Each row is followed by roughly how far along a hidden order it lies, from 0 to 30. A new part has a new order.
In the rows, 128 means zero.
[144 109 112 154 142 114  76 148 128 126 143 171 127 124  70  84 131 162
 103 183 149 118 126 135 141 133 121  50 164 130 194  91  94 121 168 125
 102 155 144 131 150 132]
16
[105 131 104 123 136 115 114  89 129 135 143 108 119 121 184 101 126 141
 133 169 159 140 165 123  91 119 115 138 170 131 192 139  85 130 126 166
 115  83 138 122 140 150]
8
[115  98  91 111 110 127 116 133 108 118 161 195 127 142 131  88 152 205
 119 125 121 144 108 104  99 113 112  31  60 150  94  88 114 140 146 113
 139 155 168 135 129 113]
12
[131 173  85 111  91 143 181 102 113  94 115  58 142 131 172 156 112 107
 149  73 185 167 159 104 119 129 148 193 127 127  88 187 143 121 140  75
 173 102 149 117 125 146]
6
[117 127  37 136 119 114 114  72 132 139  70  59 137 133  21 170 130 154
 179 151 114 107 137 135 127 134 118 179 153 130 159 192  89 127 185 135
 135  93  95 171 118 130]
11
[156  86 105 139 106 136 142 255 135 153 153 151 140 123 125  85 152 171
  96 191 157  89 133 146  95 132 109  96  49 124 155 124  74 134 121 131
 107 196 131 142 130 115]
7
[105 160  73 126 182 119 144 147  77 129  99 207 134 125 108  90 106 123
 138 205 152 154 141 101 164 158  99 114 143 129 205 121 177 111 207 137
 180 145  98 143 146 149]
30
[ 78 157 104 135 138 110 113   1 123 155 152 131 125 121 127 150 138  99
 155 145 135 137 146 149 104 140 123 159 132 137 157 155 122 129 129 155
 126 103 113 108 141 147]
16
[132 125  81 118  99 138 149  61 153 111 109  80 128 129 153 143 127 135
 114  96 106 137 122 122 112 115 150 161 180 132 121 138 100 127  82 128
 132 107 122 109  97 147]
6
[125  98 164 124 147 125 139 121 155 137 203 152 121 132  89  65 137 118
 118  74 140 116 143 128 130  99 133  41 135 139 165  76  63 139 127 154
 139 119 126 100 127 149]
14
[140 103 175 123 133 123 150  55 132 140 122 186 129 112  90  99 127 126
 127  57 111 122 120 142  99 126 102  60  99 126 144 107  96 136 132 165
 100 127 126 131 106 125]
21
[158 104 165 139 140 136  82  96 125 104 124 146 128 142  74 122 131 144
 112  95 102 121 105 154 136 126 128  62 129 127 101  67 129 132 159 120
  99 160 134 125 122 115]
23
[139 122 163 143 130 132 135 182 143 102 176 164 129 131  90  74 130 134
 129 114 159 102 137 102 152 129 135  53 123 123 148  69 104 131 145 108
 137 158 160 124 125 136]
16
[141 141  61 144  89 142 139 252 130 120 128  91 147 121 161 167 142 144
 123  71 161 145 140 122  96 134 142 143  19 127 114 158  84 128 145  57
 166 132 139 112 122 146]
0
[149 128 162 134 162 134 147   7 158 103 130 128 132 128  91 100 114 110
 143 145 171  56 121 161 130 142 155  51 198 118 119 120 135 133 155 129
 123 143 156 129 143 134]
23
[104 134  94 108 116 130 143 187 134 133 147  63 127 169 150 165 137 109
 129 126 134 113 149 119 151 106 122 230 144 124  75 143 130 137 110 122
 160 125 112 111 146 115]
14
[188  98 213 176 143 117 146 255 160 142 243  96 126  98 114  93 132 124
 134  65 173 160 161 108 163 116 162  63  82 119 201  73  76 124 113  94
 130 113 147 118 113 135]
2
[124 131 153 109 124 126 134  58 106 114  89 164 122 123 164 105 112 108
 129 146 101 143 121 130 130 128 131 117 157 126 112 135 167 127 120 151
 107 142 129 155 111 125]
28
[122  99 172 101 123 114 164  26 115 143 146 157 125  88 169 114 126 129
 145 109 147 111 132 150 103 115 121 126 176 137 152 187 100 116 113 184
 109  85 126 140 105 131]
17
[154 126 200 122 147 140 173 198 172  61 200 103 119 134  84  85 128 118
 149   1 180  99 143  90 223 116 149  79 189 128 115  96 129 130 158  65
 169 136 128 118 131 121]
21
[103 148 123 132 123 123 131  73 141 108 125 101 128 101  69 190 126  85
 172  43 132 118 114 128 171 165 109 205 123 116 117 134 170 122 166 122
 153 129  63 141  96 131]
28
[112 134 139 126 160 129 191 145 131 149  81 179 126 132 146 125 119 104
 138 153 122  89 135 118  73 130  90 106 102 105 132 113 133 128 142 175
 137 131 127 138 144 135]
25
[130 142  86 141  64 148 101 255 111 123  70 133 139 143 124 189 136 151
 107 186 108 122 112 124 106 124 110 178  57 130 111 119 169 126 100  95
 125 153 160 136 141 112]
8
[125 103 148 125 171 125 124  22 133 146 133 134 127 145 103 149 136 117
 126  49 109 139 119 142 139 126 117 121 136 134  91 136 107 123 140 105
 164  83 118  86 141 132]
20
[164 143 142 152 101 139 144 130 118  94  86 168 140 110 151  91 113 133
  78 110 146 129  87 122 146 139 129 129 103 123 177 164 132 111 109  74
 105 143 146 139 112 135]
10
[104 165  79 107 136 120 168   1  83 127  93 142 131 141  84 115 109  98
 150 127 125 147 149 160 115 130 155 116 174 117 141 193 161 128 180 168
 141  63 130 141 104 151]
19
[ 86 151 162 123 193 124 138 216 116 160 143 186 117 145 126 120 118  83
 140 172 125 140 170 114 116 140  68  86  81 120 144  58 183 128 151 169
 151 163 117 118 151 134]
30
[151 115 137 118 123 134 138  89 102 162  79 189 142 117 192 137 132 139
 101 104 107 122  99 147  80 131 113 102 129 140 106 191 125 111 129 110
 138 107 146 131 144 132]
11
[120 151 144 129 178 133 146   1 113  91 136 147 127 109  69  84 104  92
 162 145 185 100 153 142 125 148 171  53 185 106 136  93 193 133 205 152
 136 116 150 132 103 149]
30
[ 75 129 108 122 151 132 137  67 159 102 111 131 124 137  56 181 126  75
 147  49  87  78 123 125 118 143  96 161 128 125  91 116 166 137 141 152
 158 123  90 124 126 146]
28
[ 90 141  98  99 163 123 153 119 134 120 110 160 127 133 144 126 121 152
 144 216 114 118 140  78 119 135  79  55 137 128 111  79 174 129 170 169
 175 155 117 153 153 132]
28
[ 88 135 127 139  88 131 146  75 125 137 154  79 129 132 115 161 141 136
 172 113 139 100 120 156 104 119 141 203 136 118 125 203 111 141  95 144
 109  93 147 142 130 124]
5
[122 135 147 128 123 113 121 102 124 136 153 150 128  99 185 133 123  98
 141 108 162 144 133 121 120 128 141 100 112 126 123 126 135 121 120 147
 104 121 117 128 128 130]
19
[146 116 172 148 139 128  95 121 114 124  91 145 136 100 123 144 129 129
 131 163 136 110 108 145 155 153 148  98 126 120 129 121 173 127 163 115
  98 107 132 143 123 109]
20
[101 153 125 128 103 124 151 191 116 155 136 183 128 126 155 135 126 103
  95 156 123 138 119 130 135 146  99 186  92 131 163 199 102 117 111 126
 121 129 112 127 139 140]
13
[110 122 144 130 156 113 129 167  84 151 198 146 117 163 118  83 125 150
 135 156 159 136 180 138 137 105 156  91 146 124 176 107 119 142 153 149
 129 121 160 114 130 142]
12
